Below are the code and all the weights of a small trained network. Each question names an input and a class and asks about switching units off, where a switched-off unit gives its printed mean instead of its output.

import numpy as np


def w(rows, s, z=0):
    codes = np.array(rows[::2]) - 128.0
    scale = np.full(codes.shape[1], s)
    scale[-1] = z or s
    return codes * scale


def norm(h):
    return h / np.sqrt((h * h).mean(-1, keepdims=True) + 1e-5)


def f(y):
    return np.maximum(y, 0)


def log_softmax(a):
    a = a - a.max(-1, keepdims=True)
    return a - np.log(np.exp(a).sum(-1, keepdims=True))


def net(x, mask):
    res = np.array(x, float).reshape(1, 4) / 4 @ E
    u = 0
    for l in range(2):
        y = f(norm(res) @ A[l][:, :-1].T + A[l][:, -1])
        res = res + np.where(mask[u : u + 9], y, B[l][:, -1]) @ B[l][:, :-1]
        u += 9
    return log_softmax(norm(res)[-1] @ U[:, :-1].T + U[:, -1])


A, B = {}, {}
E = w([
[145,136,35,141,159,26],'x0',
[111,2,149,122,130,94],'x1',
[237,108,133,140,213,158],'x2',
[128,128,128,132,129,128],'x3',
],0.0072)
A[0] = w([
[111,8,138,127,126,99,203],'0.n0',
[115,218,104,127,135,117,187],'0.n1',
[168,120,152,152,141,156,103],'0.n2',
[198,131,69,140,164,49,3],'0.n3',
[147,197,137,112,149,174,95],'0.n4',
[66,154,53,122,123,19,97],'0.n5',
[18,141,144,138,87,149,149],'0.n6',
[189,101,147,114,153,198,138],'0.n7',
[175,128,91,122,138,84,26],'0.n8',
],0.016,0.0042)
B[0] = w([
[80,4,169,69,125,108,249],'0.n0',
[162,165,200,56,60,182,211],'0.n1',
[170,111,120,136,133,103,174],'0.n2',
[50,169,130,135,167,204,206],'0.n3',
[155,134,41,234,176,82,190],'0.n4',
[191,126,112,136,63,21,231],'0.n5',
[75,175,119,144,193,188,223],'0.n6',
[206,107,179,109,102,120,217],'0.n7',
[84,149,133,142,161,162,166],'0.n8',
],0.02,0.012)
A[1] = w([
[4,128,147,109,231,180,42],'1.n0',
[56,42,98,78,179,160,103],'1.n1',
[179,131,95,169,174,100,96],'1.n2',
[109,56,137,133,195,128,98],'1.n3',
[59,148,86,164,171,65,96],'1.n4',
[73,206,88,150,191,207,56],'1.n5',
[92,187,109,143,148,210,53],'1.n6',
[95,96,38,160,161,28,2],'1.n7',
[83,30,114,91,61,102,9],'1.n8',
],0.016,0.0035)
B[1] = w([
[128,125,66,207,40,171,250],'1.n0',
[176,179,74,180,51,151,239],'1.n1',
[94,146,78,158,163,135,163],'1.n2',
[98,108,135,54,58,147,205],'1.n3',
[161,73,141,85,89,159,150],'1.n4',
[103,134,192,52,201,143,230],'1.n5',
[90,111,131,68,205,118,207],'1.n6',
[26,100,132,162,139,100,148],'1.n7',
[128,177,139,164,251,114,225],'1.n8',
],0.027,0.012)
U = w([
[78,187,149,54,228,207,222],'0',
[74,87,61,175,12,223,236],'1',
[234,149,63,214,190,137,69],'2',
[200,16,188,75,112,131,103],'3',
[171,219,141,77,4,67,3],'4',
[34,91,125,164,160,34,87],'5',
],0.013,0.002)

Each question gives the input, the list of numbers given to net, and the class t.
The units are the neurons (one row each of A and B). Each row of codes is followed by its name. A weight is (code - 128) times the scale printed after its matrix; where a second scale follows, it is the last column's (A, B and U).
mask holds one flag per neuron, layer by layer. A switched-off neuron (its flag False) gives its mean, the last column of its row in B, instead of its output. The means were averaged over made-up inputs and are rounded, as every weight is.
A unit's drop is (log p(t) with every unit on - log p(t) with that unit switched off) / (log p(t) with every unit on - log p(t) with every unit switched off).
The circuit of an input: a set's keep is (log p(t) with only the set's units on - log p(t) with every unit switched off) / (log p(t) with every unit on - log p(t) with every unit switched off). Starting from the 12 units with the biggest drops (on a tie, the unit counted first), units are removed one at a time, each time the one whose removal leaves the highest keep (on an exact tie, the one counted first), for as long as the keep stays at least 0.8.
units of the circuit, in order: the units of the circuit, biggest drop first
unit that matters most: the unit with the biggest drop
top k neurons: the k neurons with the biggest drops, biggest first
top k neurons in layer l: the k neurons of layer l with the biggest drops, biggest first
drop of u: that unit's drop, to one decimal
input [-8,5,1,-4], class 3: top 4 neurons -> (0.n7 0.n3 1.n0 0.n8)
input [6,-7,0,-7], class 4: units of the circuit, in order -> (0.n5)
input [5,1,3,7], class 1: units of the circuit, in order -> (0.n3 1.n0)
input [1,-7,0,2], class 4: units of the circuit, in order -> (0.n6 1.n0 1.n5)
input [7,8,0,3], class 5: top 4 neurons -> (0.n5 0.n6 1.n8 1.n0)
input [4,-8,-4,1], class 4: top 2 neurons in layer 0 -> (0.n1 0.n5)
input [7,-8,-8,5], class 4: top 2 neurons -> (0.n5 0.n1)
input [0,-1,6,-3], class 2: top 4 neurons -> (0.n0 0.n7 0.n6 1.n5)
input [-4,-4,1,0], class 2: top 2 neurons -> (0.n4 0.n3)
input [-2,7,2,5], class 3: top 2 neurons in layer 0 -> (0.n6 0.n3)
input [0,1,2,2], class 3: top 4 neurons -> (0.n7 0.n6 1.n0 0.n2)
input [0,-3,8,-2], class 2: top 3 neurons in layer 0 -> (0.n7 0.n0 0.n6)
input [1,2,0,5], class 5: top 3 neurons -> (0.n5 0.n6 1.n8)
input [7,2,-6,-3], class 5: top 2 neurons -> (0.n5 1.n7)
input [1,5,-4,-4], class 5: top 2 neurons in layer 1 -> (1.n8 1.n0)
input [2,1,6,-7], class 1: unit that matters most -> 0.n3
input [-5,-4,1,8], class 2: top 3 neurons in layer 0 -> (0.n3 0.n4 0.n7)
input [7,8,-5,8], class 5: top 2 neurons -> (0.n5 1.n8)
input [-7,6,2,-5], class 3: top 2 neurons in layer 0 -> (0.n7 0.n3)
input [0,-2,3,-3], class 2: units of the circuit, in order -> (0.n4)
input [5,7,-4,-4], class 5: drop of 1.n8 -> 0.1
input [-1,-5,6,4], class 2: drop of 0.n4 -> 0.3
